Below are the code and all the weights of a small trained network. Each question names an input and a target symbol and asks about switching units off, where a switched-off unit gives its printed mean instead of its output.

import numpy as np


def w(rows, s, z=0):
    codes = np.array(rows[::2]) - 128.0
    scale = np.full(codes.shape[1], s)
    scale[-1] = z or s
    return codes * scale


def f(y):
    return y / 2 * (1 + np.tanh(0.7978845608 * (y + 0.044715 * y**3)))


def softmax(a):
    e = np.exp(a - a.max(-1, keepdims=True))
    return e / e.sum(-1, keepdims=True)


def log_softmax(a):
    a = a - a.max(-1, keepdims=True)
    return a - np.log(np.exp(a).sum(-1, keepdims=True))


def net(x, mask):
    ids = ['αβγδζηθλμξπστψω'.index(c) for c in x.split()]
    T = len(ids)
    res = E[ids] + P[:T]
    q, k, v = (res @ M[0].T for M in (Q, K, V))
    z = softmax(np.where(np.tri(T) > 0, q @ k.T / 4**0.5, -1e9)) @ v
    res = res + np.where(mask[0], z, O[0][:, -1]) @ O[0][:, :-1]
    y = f(res @ A[0][:, :-1].T + A[0][:, -1])
    res = res + np.where(mask[1:9], y, B[0][:, -1]) @ B[0][:, :-1]
    return log_softmax(res[-1] @ U[:, :-1].T + U[:, -1])


Q, K, V, O, A, B = {}, {}, {}, {}, {}, {}
E = w([
[136,120,128,112,157,62,151],'α',
[149,122,216,186,65,62,70],'β',
[201,78,137,112,118,89,93],'γ',
[34,184,159,118,121,54,120],'δ',
[57,109,38,148,47,159,5],'ζ',
[65,76,255,157,26,166,150],'η',
[161,67,209,163,58,118,110],'θ',
[160,110,116,35,164,102,43],'λ',
[53,117,183,157,76,97,210],'μ',
[162,39,178,68,120,179,105],'ξ',
[90,133,173,144,108,69,152],'π',
[138,56,223,158,89,135,162],'σ',
[113,161,130,130,135,34,112],'τ',
[140,139,77,24,225,63,85],'ψ',
[175,78,79,31,196,106,137],'ω',
],0.016)
P = w([
[146,114,60,75,55,78,101],'0',
[194,157,145,114,110,136,64],'1',
[232,210,129,51,67,114,151],'2',
[161,131,149,36,22,53,111],'3',
[78,32,14,161,60,40,77],'4',
[66,106,126,172,160,158,28],'5',
[173,193,138,140,173,183,96],'6',
[170,136,128,127,19,89,156],'7',
[242,51,6,163,62,49,183],'8',
[122,91,59,196,100,83,53],'9',
],0.011)
Q[0] = w([
[141,120,110,194,199,173,152],'h0',
[177,136,101,81,61,136,169],'h0',
[36,6,35,196,125,106,60],'h0',
[134,189,203,111,188,216,104],'h0',
],0.012)
K[0] = w([
[160,177,241,108,208,124,179],'h0',
[52,88,112,188,153,108,71],'h0',
[170,250,108,202,157,228,141],'h0',
[144,145,195,55,97,44,164],'h0',
],0.011)
V[0] = w([
[9,146,139,103,189,194,161],'h0',
[62,218,82,126,32,169,28],'h0',
[31,209,218,174,54,51,197],'h0',
[133,205,74,140,193,60,107],'h0',
],0.011)
O[0] = w([
[38,144,168,129,52,146,58,5],'h0',
[60,134,147,208,249,104,57,241],'h0',
[100,164,99,155,105,7,110,115],'h0',
[75,36,192,89,103,45,216,134],'h0',
],0.014,0.012)
A[0] = w([
[173,87,141,96,140,97,115,181],'n0',
[86,119,142,142,135,96,122,120],'n1',
[191,100,76,118,64,81,154,226],'n2',
[84,157,92,150,160,131,133,175],'n3',
[151,100,199,92,141,246,126,154],'n4',
[190,128,160,94,57,53,117,249],'n5',
[104,79,183,65,126,65,166,103],'n6',
[105,116,89,146,193,141,114,252],'n7',
],0.011,0.0035)
B[0] = w([
[35,161,218,214,18,101,205,195],'n0',
[149,131,114,111,158,171,110,186],'n1',
[71,240,66,95,124,255,178,204],'n2',
[155,66,153,51,61,211,115,199],'n3',
[163,47,88,136,227,77,102,205],'n4',
[16,101,138,51,201,139,77,191],'n5',
[174,150,207,118,39,73,79,198],'n6',
[140,70,200,231,110,117,130,253],'n7',
],0.0075,0.024)
U = w([
[81,140,190,111,113,193,172,210],'α',
[73,148,109,253,166,61,193,57],'β',
[146,126,146,166,141,173,220,2],'γ',
[130,101,139,111,131,36,70,55],'δ',
[116,106,146,108,158,130,118,14],'ζ',
[203,152,136,135,93,101,53,169],'η',
[166,185,130,195,138,153,160,95],'θ',
[148,85,140,164,149,79,145,246],'λ',
[70,119,72,85,206,109,81,137],'μ',
[210,129,138,65,163,147,70,135],'ξ',
[57,122,104,131,182,70,144,140],'π',
[132,169,121,110,136,238,107,142],'σ',
[103,142,173,151,129,59,157,102],'τ',
[185,72,180,102,59,113,120,127],'ψ',
[141,69,139,64,132,192,150,132],'ω',
],0.0058,0.0048)

Each question gives the input, a string of symbols that net reads in full, and the target symbol t.
The units are the heads (4 rows each of Q, K, V and O) and the neurons (one row each of A and B). Each row of codes is followed by its name. A weight is (code - 128) times the scale printed after its matrix; where a second scale follows, it is the last column's (O, A, B and U).
mask holds one flag per unit, heads first, then neurons. A switched-off unit (its flag False) gives its mean, the last column of its rows in O or B, instead of its output. The means were averaged over made-up inputs and are rounded, as every weight is.
A unit's drop is (log p(t) with every unit on - log p(t) with that unit switched off) / (log p(t) with every unit on - log p(t) with every unit switched off).
The circuit of an input: a set's keep is (log p(t) with only the set's units on - log p(t) with every unit switched off) / (log p(t) with every unit on - log p(t) with every unit switched off). Starting from all 9 units, units are removed one at a time, each time the one whose removal leaves the highest keep (on an exact tie, the one counted first), for as long as the keep stays at least 0.8.
units of the circuit, in order: the units of the circuit, biggest drop first
most important unit: the unit with the biggest drop
k most important neurons: the k neurons with the biggest drops, biggest first
input β λ σ ω σ α δ γ π, target α: units of the circuit, in order -> h0, n2
input λ η λ θ α η, target λ: units of the circuit, in order -> n4, h0, n2
input λ α δ, target λ: 4 most important neurons -> n4, n2, n3, n5
input σ τ β α λ θ σ λ, target λ: 3 most important neurons -> n4, n2, n3
input δ η α, target δ: units of the circuit, in order -> h0, n6, n2
input β β σ, target β: units of the circuit, in order -> h0, n0
input μ η β λ η, target η: units of the circuit, in order -> h0, n3
input λ μ β α β α ω λ, target β: units of the circuit, in order -> h0, n0
input ω ψ λ, target ω: 2 most important neurons -> n4, n0
input ω ω μ μ π α δ λ μ η, target δ: units of the circuit, in order -> h0, n2, n0
input ω α τ π η α, target τ: 4 most important neurons -> n6, n3, n0, n4
input ψ α η ζ, target λ: most important unit -> n7
input η μ λ α λ, target μ: 2 most important neurons -> n5, n6
input σ α τ σ σ λ, target τ: units of the circuit, in order -> h0, n6, n0
input λ θ η π π, target θ: units of the circuit, in order -> h0, n5
input σ ψ λ, target σ: units of the circuit, in order -> h0, n2
input ω ω σ β ψ α λ ψ, target ψ: units of the circuit, in order -> h0, n6
input γ λ ζ ψ σ η, target λ: most important unit -> n7
input λ ζ γ, target λ: 4 most important neurons -> n7, n2, n3, n4
input α α λ ψ, target α: 2 most important neurons -> n2, n0
input ψ η δ θ η λ β ζ, target λ: 2 most important neurons -> n3, n7
